Where the symbols take the objects:
&: MH->TC, ZF->HC, NG->FF, HZ->GL, BS->ZZ, CL->SF, QP->HZ, FG->FQ, FP->PJ, JQ->GR, MB->QZ, SQ->NG, NR->DP, LF->NQ, BB->JT, ZZ->HJ, PM->TT, TP->HB, JZ->FD, NT->LQ, HC->BS, GF->RT, CH->ZN, HH->TQ, MZ->ZC, QT->GT, DL->PZ, NQ->MZ, GT->DG, FM->PM, NC->MB, RT->FJ, HJ->MS, HF->LG, PP->QD, FD->RN, MR->ZH, QZ->RQ, FJ->RJ, HB->ZG, TR->LJ, BQ->JZ, PF->CH, FF->BM, RJ->DJ, ZP->MR, MQ->NL, ZG->GF, ZC->CM, NJ->GZ, GR->NH, DJ->LT, FT->NM, ZH->RP, LJ->JQ, RQ->PF, QD->RR, GL->CL, MD->NC, NH->ZP, FQ->SQ, TN->HH, ZN->ZF, JR->HF, PJ->BF, LQ->TR, GZ->MQ, QQ->NT, DG->FT, SF->PP, LG->NJ, PZ->TN, PB->QT, MS->PB, NL->FM, RN->GS, CM->FG, LT->FL, JT->TP, TT->NR, CG->QP, BF->CG, GS->MD, RP->DL, TQ->MH, FL->FP, BM->BB, DP->LF, RR->QQ, NM->JR, TC->BQ
~: MH->NL, ZF->FF, NG->GR, HZ->MB, BS->BB, CL->RQ, QP->NC, FG->TR, FP->FD, JQ->PB, MB->ZC, SQ->JQ, NR->SF, LF->QD, BB->MR, ZZ->JT, PM->GL, TP->RP, JZ->TT, NT->BS, HC->BM, GF->TN, CH->SQ, HH->GZ, MZ->QQ, QT->GF, DL->HF, NQ->RR, GT->RT, FM->HZ, NC->MZ, RT->HH, HJ->TP, HF->FL, PP->CH, FD->NR, MR->FT, QZ->CM, FJ->TQ, HB->DL, TR->HJ, BQ->PM, PF->FQ, FF->NH, RJ->MH, ZP->DG, MQ->CG, ZG->PZ, ZC->NT, NJ->PJ, GR->QT, DJ->TC, FT->RJ, ZH->NM, LJ->MS, RQ->FG, QD->ZN, GL->QZ, MD->NQ, NH->GT, FQ->LJ, TN->NJ, ZN->NG, JR->LT, PJ->RN, LQ->ZZ, GZ->BF, QQ->HC, DG->FJ, SF->PF, LG->FP, PZ->LG, PB->ZG, MS->HB, NL->QP, RN->DP, CM->LQ, LT->BQ, JT->ZH, TT->CL, CG->MD, BF->GS, GS->LF, RP->JR, TQ->MQ, FL->JZ, BM->ZP, DP->PP, RR->ZF, NM->DJ, TC->FM
$: MH->JZ, ZF->ZZ, NG->BB, HZ->SF, BS->MS, CL->QD, QP->CL, FG->NG, FP->CG, JQ->ZP, MB->PF, SQ->BM, NR->NQ, LF->ZC, BB->HB, ZZ->PB, PM->DP, TP->GF, JZ->GS, NT->LJ, HC->HJ, GF->RJ, CH->HC, HH->TC, MZ->FG, QT->FT, DL->HH, NQ->CM, GT->NM, FM->NR, NC->RQ, RT->DJ, HJ->QT, HF->GZ, PP->QQ, FD->MD, MR->DL, QZ->CH, FJ->LT, HB->RT, TR->GR, BQ->RN, PF->ZF, FF->JT, RJ->FL, ZP->RP, MQ->PM, ZG->FJ, ZC->FQ, NJ->NL, GR->MR, DJ->FP, FT->HF, ZH->PZ, LJ->NH, RQ->ZN, QD->NT, GL->PP, MD->QZ, NH->ZH, FQ->FF, TN->MH, ZN->BS, JR->NJ, PJ->QP, LQ->JQ, GZ->FM, QQ->TR, DG->JR, SF->RR, LG->MQ, PZ->TQ, PB->DG, MS->GT, NL->TT, RN->NC, CM->SQ, LT->PJ, JT->ZG, TT->LF, CG->GL, BF->HZ, GS->MB, RP->TN, TQ->BQ, FL->BF, BM->TP, DP->MZ, RR->LQ, NM->LG, TC->FD
§: MH->DJ, ZF->QQ, NG->ZF, HZ->PM, BS->LQ, CL->NR, QP->FM, FG->PF, FP->NJ, JQ->NG, MB->GL, SQ->ZN, NR->RN, LF->MD, BB->ZZ, ZZ->TR, PM->JZ, TP->MS, JZ->FP, NT->CM, HC->NT, GF->GT, CH->QD, HH->FJ, MZ->MB, QT->NH, DL->ZG, NQ->NC, GT->ZP, FM->BQ, NC->HZ, RT->DG, HJ->LJ, HF->PZ, PP->LF, FD->PJ, MR->JT, QZ->CL, FJ->FT, HB->PB, TR->FQ, BQ->FL, PF->PP, FF->HC, RJ->NM, ZP->BB, MQ->MH, ZG->QT, ZC->QZ, NJ->HH, GR->FF, DJ->JR, FT->ZH, ZH->TP, LJ->SQ, RQ->SF, QD->NQ, GL->TT, MD->QP, NH->BM, FQ->CH, TN->RT, ZN->RR, JR->DL, PJ->GZ, LQ->FG, GZ->TQ, QQ->ZC, DG->MR, SF->DP, LG->TN, PZ->GF, PB->GR, MS->JQ, NL->TC, RN->BF, CM->RQ, LT->HF, JT->HJ, TT->FD, CG->NL, BF->MQ, GS->CG, RP->HB, TQ->RJ, FL->LG, BM->BS, DP->GS, RR->MZ, NM->RP, TC->LT
^: MH->NJ, ZF->FQ, NG->TR, HZ->GS, BS->NG, CL->NC, QP->RN, FG->QQ, FP->TC, JQ->ZZ, MB->LF, SQ->LQ, NR->HZ, LF->CL, BB->GR, ZZ->FF, PM->CG, TP->ZP, JZ->NL, NT->ZN, HC->SQ, GF->RP, CH->CM, HH->HF, MZ->PP, QT->TP, DL->FT, NQ->SF, GT->HB, FM->BF, NC->DP, RT->DL, HJ->BM, HF->RJ, PP->QZ, FD->FM, MR->QT, QZ->NQ, FJ->PZ, HB->MR, TR->HC, BQ->MQ, PF->ZC, FF->LJ, RJ->TN, ZP->PB, MQ->FP, ZG->ZH, ZC->QD, NJ->LT, GR->HJ, DJ->HH, FT->GF, ZH->GT, LJ->BS, RQ->MZ, QD->RQ, GL->MD, MD->NR, NH->MS, FQ->NT, TN->JR, ZN->FG, JR->FJ, PJ->BQ, LQ->ZF, GZ->FL, QQ->CH, DG->ZG, SF->MB, LG->DJ, PZ->NM, PB->JT, MS->BB, NL->PJ, RN->PM, CM->RR, LT->TQ, JT->NH, TT->QP, CG->FD, BF->JZ, GS->TT, RP->DG, TQ->LG, FL->MH, BM->JQ, DP->GL, RR->PF, NM->RT, TC->GZ
!: MH->GZ, ZF->SQ, NG->LJ, HZ->MD, BS->FF, CL->MB, QP->GS, FG->NT, FP->BQ, JQ->HJ, MB->NQ, SQ->TR, NR->GL, LF->SF, BB->NH, ZZ->BM, PM->QP, TP->MR, JZ->FM, NT->ZF, HC->NG, GF->DL, CH->FG, HH->LG, MZ->QD, QT->HB, DL->NM, NQ->PP, GT->ZG, FM->CG, NC->LF, RT->PZ, HJ->BB, HF->DJ, PP->RQ, FD->PM, MR->GT, QZ->MZ, FJ->TN, HB->ZH, TR->BS, BQ->NL, PF->CM, FF->JQ, RJ->HH, ZP->QT, MQ->PJ, ZG->RP, ZC->RR, NJ->FL, GR->MS, DJ->TQ, FT->RT, ZH->DG, LJ->ZZ, RQ->ZC, QD->PF, GL->NC, MD->DP, NH->PB, FQ->LQ, TN->HF, ZN->FQ, JR->RJ, PJ->JZ, LQ->HC, GZ->FP, QQ->ZN, DG->GF, SF->QZ, LG->LT, PZ->JR, PB->TP, MS->JT, NL->BF, RN->TT, CM->QQ, LT->MH, JT->ZP, TT->HZ, CG->RN, BF->FD, GS->NR, RP->FT, TQ->NJ, FL->TC, BM->GR, DP->CL, RR->CH, NM->FJ, TC->MQ

The rows follow the links: the fewer symbols apart two objects are, the more alike their rows tend to be.

Each row is also shifted at random along 6 hidden directions that mean nothing.

Rows with their objects:
45,11,-32,-4,-11,-23,-8,21,-23,42,40,-25,21,28,-42,-6,-37,-1,2,-20,-9,-53,48,-23,38,8,21,33,45,15,-11,-1,-1,-17,-21,-17,-25,-10,-34,74,-10,39,1,-24,8,-3,64,-13,6,6,34,-94,10: FL
-66,-14,6,11,39,20,-10,-36,-32,-7,34,13,4,0,25,14,10,30,-22,-38,-10,2,7,-6,-25,-9,-10,-10,0,44,36,-3,29,12,11,16,-39,22,-40,18,-10,-40,32,-42,4,4,46,-10,-3,51,-34,-53,-43: FF
123,43,8,33,31,8,76,3,13,11,-25,-33,26,5,-16,22,-34,-66,71,-20,92,0,27,2,-10,16,-2,13,5,31,-8,66,4,7,-6,-2,-30,-4,-23,8,36,1,-3,-19,-28,6,-13,59,-13,27,-14,-8,-14: QD
-85,-23,37,9,-30,28,-17,-35,-37,-46,96,-7,-22,-34,41,-22,1,13,-11,-11,-9,33,-34,24,-19,-19,6,-4,-45,-78,17,-26,-9,2,7,-21,-32,8,30,11,2,-6,41,50,-4,17,-11,-25,-47,7,-23,62,-39: LJ
53,-16,9,-37,68,22,-41,-10,-16,3,60,3,-4,-2,11,12,-21,75,-48,20,-13,24,-28,-29,-10,-15,43,4,6,-13,15,10,-22,-40,74,-15,25,-1,5,44,-43,11,47,-44,20,44,25,-71,-17,-9,11,-16,-9: RP
1,-13,-11,-9,24,13,-9,12,-3,14,30,-5,3,-13,-12,2,-26,14,-6,-5,16,1,-6,-8,43,-17,19,30,-14,-41,-33,5,0,-25,18,-13,-8,-17,7,12,-9,47,15,-9,6,22,3,-61,7,-28,36,-6,12: TQ
69,-35,-41,-24,-73,-26,67,1,26,-11,-46,-19,-12,-25,-11,-3,15,-19,28,33,11,-49,0,6,8,-43,3,46,-12,-25,4,24,-17,-44,-35,47,-6,-46,-32,-25,3,26,-19,47,-6,-3,-30,-1,5,-35,42,6,-1: NM
22,-35,-10,-6,-10,15,98,-27,13,-15,-82,-37,6,-34,24,26,8,-51,49,10,50,-38,25,-12,-15,-27,-11,45,-49,-8,25,54,4,-37,-16,28,-3,-15,-20,-51,22,25,-9,6,-37,12,-23,17,0,0,15,20,-14: JT
132,28,24,22,11,22,9,0,18,-14,-82,-4,-2,-21,27,6,20,-42,19,16,12,45,-5,-4,-5,24,-29,-15,-46,-19,-18,3,7,18,4,-12,42,20,59,-87,28,-10,-33,24,-28,-9,-64,28,9,-13,-11,96,17: ZC
-14,16,36,11,27,17,8,-3,26,-22,-68,10,2,-10,26,12,21,-33,24,27,22,42,-17,13,-23,23,-15,-35,-26,-8,-7,11,-7,25,15,-7,39,18,62,-76,25,-18,-19,11,-17,-8,-58,38,2,-9,-28,89,14: RR
-83,-27,16,-12,-12,41,-11,-33,-36,-34,-3,-20,-32,-17,35,-16,-1,37,-62,-36,-25,13,-26,-11,-3,-5,-63,-10,-66,-18,14,-28,40,-14,-6,-24,20,27,-15,-25,0,6,-2,15,-25,12,-8,-48,13,3,-14,46,-25: MS
73,-16,7,5,-42,-5,-59,-32,-19,-27,-17,30,-11,-13,48,-3,75,11,-33,12,-100,6,24,-18,-28,4,-18,-19,-10,5,35,-70,7,31,-20,27,12,34,41,-49,-11,-57,-6,21,9,-35,30,17,5,26,-27,3,-9: TR
-2,15,-22,-15,-43,-21,-19,33,8,16,-49,-5,-16,24,-28,-26,-6,3,-31,-5,-36,-21,3,-11,34,23,-40,-9,8,16,-26,-27,19,-5,-35,-20,44,5,-11,-9,0,22,-52,11,-4,-22,-6,-2,39,-29,26,4,39: MQ
-99,-39,-15,-9,119,2,29,4,37,34,-13,41,39,-15,2,62,5,15,52,42,65,-9,8,-5,2,-42,81,26,26,15,-2,70,-25,-22,79,57,-17,-32,4,-10,-22,17,46,-81,32,28,7,-35,0,-9,26,-60,12: TN
9,8,15,9,-5,-8,12,-14,10,-17,-25,6,3,2,17,6,28,-15,13,15,-2,5,4,12,-43,6,-4,-19,7,29,32,8,-11,24,-6,20,0,14,1,-19,9,-44,-1,9,-3,-12,-6,53,-12,25,-39,13,-14: FQ
-1,-34,-8,-37,-14,-4,-18,-4,8,-13,-9,7,-16,-12,11,0,20,41,-31,41,-42,-7,-21,-15,-4,-21,15,5,-9,-21,12,-12,-22,-31,16,14,32,-10,13,-15,-29,7,4,11,11,9,-5,-41,2,-27,20,14,7: FT
4,-27,-28,-34,-84,-33,49,-10,-5,-8,-11,-39,-10,4,-10,-14,-7,-6,3,16,-15,-75,17,-7,-22,-16,1,36,12,9,43,12,-17,-42,-46,15,-9,-25,-54,44,-5,20,-8,29,-8,-3,28,17,-10,4,13,-35,-13: ZG
17,1,-26,-10,8,-2,-26,25,14,25,-64,7,1,13,-16,-1,8,13,-31,-1,-31,-12,17,-31,39,16,-27,1,1,20,-33,-22,22,-2,-11,-6,44,6,5,-29,-9,19,-40,-24,2,-14,3,-25,51,-28,33,-13,40: GZ
-62,15,-19,-6,-74,-51,6,39,21,15,-11,-6,3,29,-40,-21,-2,-31,24,24,-11,-46,11,22,11,17,17,-1,50,5,-11,-9,-27,5,-47,-4,8,-17,2,33,8,17,-33,41,7,-30,3,46,-2,-20,14,-12,34: JZ
-76,34,-1,19,0,-9,3,28,14,7,35,23,-3,26,-40,-18,-26,4,1,-29,36,23,-38,43,19,3,-18,-30,22,15,-35,3,14,24,-5,-3,-26,-19,-34,22,7,-19,-7,7,12,-4,-29,13,3,-7,-12,6,0: HZ
-107,-38,18,-32,-31,3,22,-22,-14,-20,29,-39,-9,-17,19,-11,-13,10,-2,22,1,-28,-7,-3,-23,-13,19,20,-19,-44,33,11,-31,-36,3,-21,4,-3,11,30,-2,41,17,25,-14,19,10,-15,-35,-4,1,26,-8: MR
23,-7,15,15,26,3,8,-28,-3,-9,19,17,20,-15,32,21,26,-7,29,16,8,10,10,4,-41,-14,36,-4,10,7,37,13,-19,13,20,29,-30,4,17,-3,0,-41,33,-14,8,1,16,30,-30,33,-29,-15,-26: HC
-87,7,-16,-17,-33,-40,-44,34,13,25,-55,14,1,33,-23,-8,18,4,-21,17,-54,-29,22,-10,18,29,-9,-17,37,33,-13,-40,0,14,-29,-6,45,10,16,-8,-7,11,-42,-1,11,-32,18,15,34,-15,13,-21,49: BQ
13,-24,3,5,39,18,2,-36,-23,6,-7,-4,15,-18,37,28,19,3,7,-9,-11,-17,42,-28,-17,-7,10,18,-9,11,31,5,16,-5,11,16,-20,19,0,-9,-5,-10,26,-39,-4,1,49,-7,-1,37,-7,-48,-23: GR
-94,17,3,-16,41,9,-2,38,39,4,-63,16,-19,24,-24,0,-25,29,-31,3,24,35,-53,11,24,15,-34,-34,-17,21,-45,19,14,-5,29,-18,65,-6,-8,-37,1,18,-34,-16,-2,6,-66,-25,40,-43,10,59,39: PJ
58,-39,-25,-27,1,-10,46,-2,38,-3,-75,10,-4,-24,7,26,30,-4,24,60,11,-23,-3,-13,-6,-36,27,29,-12,-7,9,31,-24,-37,15,52,27,-34,1,-49,-9,9,-6,0,6,6,-32,-10,14,-33,30,7,13: DL
39,-24,21,11,-9,16,37,-27,4,-31,4,-3,-2,-45,39,10,27,-29,38,20,28,20,-8,14,-28,-32,19,15,-45,-55,16,14,-16,-4,9,24,-26,-9,34,-44,14,-11,23,36,-10,11,-35,12,-34,1,-11,56,-29: BS
-60,-24,-29,-9,-30,-20,-9,5,-13,18,28,6,4,3,-16,-4,0,9,-1,-7,-27,-42,25,-11,35,-16,24,31,19,-11,-4,-22,3,-15,-20,12,-24,-11,-13,30,-13,27,6,0,16,-8,43,-29,7,-5,33,-60,9: DJ
119,54,-8,8,121,24,-1,31,22,30,-2,22,7,34,-45,19,-52,46,-34,-26,61,54,-47,-1,14,6,-18,-31,26,74,-45,51,26,-1,69,-7,15,-9,-62,21,-22,-20,5,-83,13,32,-29,-31,34,-8,4,-24,4: PM

Start, symbols taken left to right, then the object you end at.
Answer with the object's name.
-32,9,-9,-11,53,-7,-20,27,18,38,-26,9,17,25,-24,17,-14,9,4,14,5,-5,11,-18,26,15,20,2,29,25,-27,13,-6,-2,26,-11,30,2,12,9,-10,28,-9,-43,10,0,12,-17,20,-15,22,-28,36
~ ! ! ^ § => BF
-8,-2,30,-1,6,14,1,-15,19,-35,-51,24,-15,-19,43,4,42,-3,-4,25,-8,42,-34,16,-41,1,-18,-35,-33,-5,13,-3,-6,18,14,19,35,13,38,-75,8,-44,-9,21,-7,-6,-55,26,-1,-4,-37,81,-3
$ ^ $ $ => ZG
61,-32,-10,-32,-7,-15,2,-22,0,7,-50,-13,13,-9,26,23,33,1,2,48,-47,-49,51,-48,-25,-2,35,30,13,13,44,-4,-26,-28,0,19,30,9,23,-8,-15,9,4,-14,-2,-9,47,10,-4,7,12,-34,9
$ ~ ^ & => LG
37,21,11,9,-5,7,24,-9,21,-28,-85,0,-16,3,12,-2,18,-10,-13,-2,3,21,-20,9,-30,19,-60,-36,-24,44,9,12,19,19,-13,6,39,16,-15,-54,17,-42,-37,10,-20,-15,-50,43,22,8,-34,57,-4
§ § ~ § & => RR
42,-24,-30,-8,-14,-10,-21,8,3,19,-43,13,4,-9,2,9,30,3,-8,13,-45,-24,28,-28,40,-13,2,27,-5,-15,-19,-28,12,-15,-13,24,14,-6,20,-39,-12,24,-19,-4,12,-16,15,-33,36,-27,45,-23,28
$ ! ~ & ! => NR
-130,-26,-14,-5,-17,-21,59,23,26,15,-7,-9,18,-14,-24,13,-17,-45,69,27,58,-41,15,20,31,-22,47,43,6,-49,-25,35,-28,-21,-8,12,-21,-40,16,0,16,60,-2,17,-2,4,-17,-2,-13,-34,41,0,21
~ ! & ~ => NR
-58,-2,-14,-3,6,8,60,24,13,13,11,-29,0,-5,-38,0,-60,-11,27,-21,83,-14,-20,18,40,-17,-3,28,-13,-28,-41,52,4,-33,5,-13,-12,-39,-36,25,12,66,-6,-4,-15,29,-36,-34,4,-33,40,12,6
§ ! ^ ! => LT
120,-14,-10,8,-41,7,6,-29,-3,-27,-75,11,-17,-22,39,2,64,-7,-14,-2,-53,-3,14,-11,-21,-13,-53,-3,-36,22,23,-28,33,13,-35,40,9,16,-9,-76,3,-56,-25,21,-11,-27,-11,20,26,15,-19,19,-18
& § & § $ § => NG
17,22,-30,-10,23,4,11,28,9,28,-49,-11,-7,32,-43,-2,-41,17,-33,-36,22,-13,-5,-16,38,11,-48,-4,-3,51,-37,18,41,-15,-2,-14,29,-2,-68,9,-2,26,-33,-40,-13,5,-12,-28,52,-19,25,-25,19
§ ! & ~ ^ => BF
-22,23,12,-10,16,-10,-30,38,21,7,6,11,-2,18,-25,-8,-21,14,-9,26,10,31,-36,13,16,14,15,-20,19,-15,-35,4,-21,1,25,-22,35,-9,32,11,-10,15,-11,3,13,4,-34,-6,0,-37,12,38,38
~ ! ~ ~ => PF
-110,-38,13,-27,17,6,32,-23,-1,-10,-20,-21,4,-15,25,17,-2,8,11,24,13,-25,6,-14,-30,-11,24,17,-14,-6,36,31,-21,-31,18,1,12,3,5,1,-1,27,17,-12,-13,18,10,-10,-16,3,-3,5,-8
^ $ ^ ! => FT
-18,-34,-9,-35,-10,-5,38,-14,12,-13,-48,-18,-11,-5,8,11,4,14,-8,30,7,-29,-9,-15,-19,-17,-1,15,-16,6,28,28,-15,-41,1,13,30,-13,-18,-11,-4,16,-3,-2,-12,10,-6,-9,3,-9,8,8,1
! $ ~ ! => MH
24,-22,3,9,22,27,-21,-39,-30,-11,0,1,-2,-18,38,13,24,19,-27,-27,-38,4,22,-26,-10,-10,-22,3,-27,11,23,-22,32,2,3,9,-10,26,-7,-20,-8,-22,16,-26,-6,-1,35,-20,7,32,-14,-24,-29
& § § => TR
-143,-42,-6,-11,-88,-12,27,-31,-22,-22,-21,-29,-12,-11,30,-13,26,-20,-1,-7,-40,-56,36,-4,-20,-5,-25,18,-25,-12,43,-23,10,-8,-59,8,-13,12,-13,-11,16,7,-13,38,-22,-23,29,21,-2,23,-7,-5,-17
~ ^ $ § $ => JR
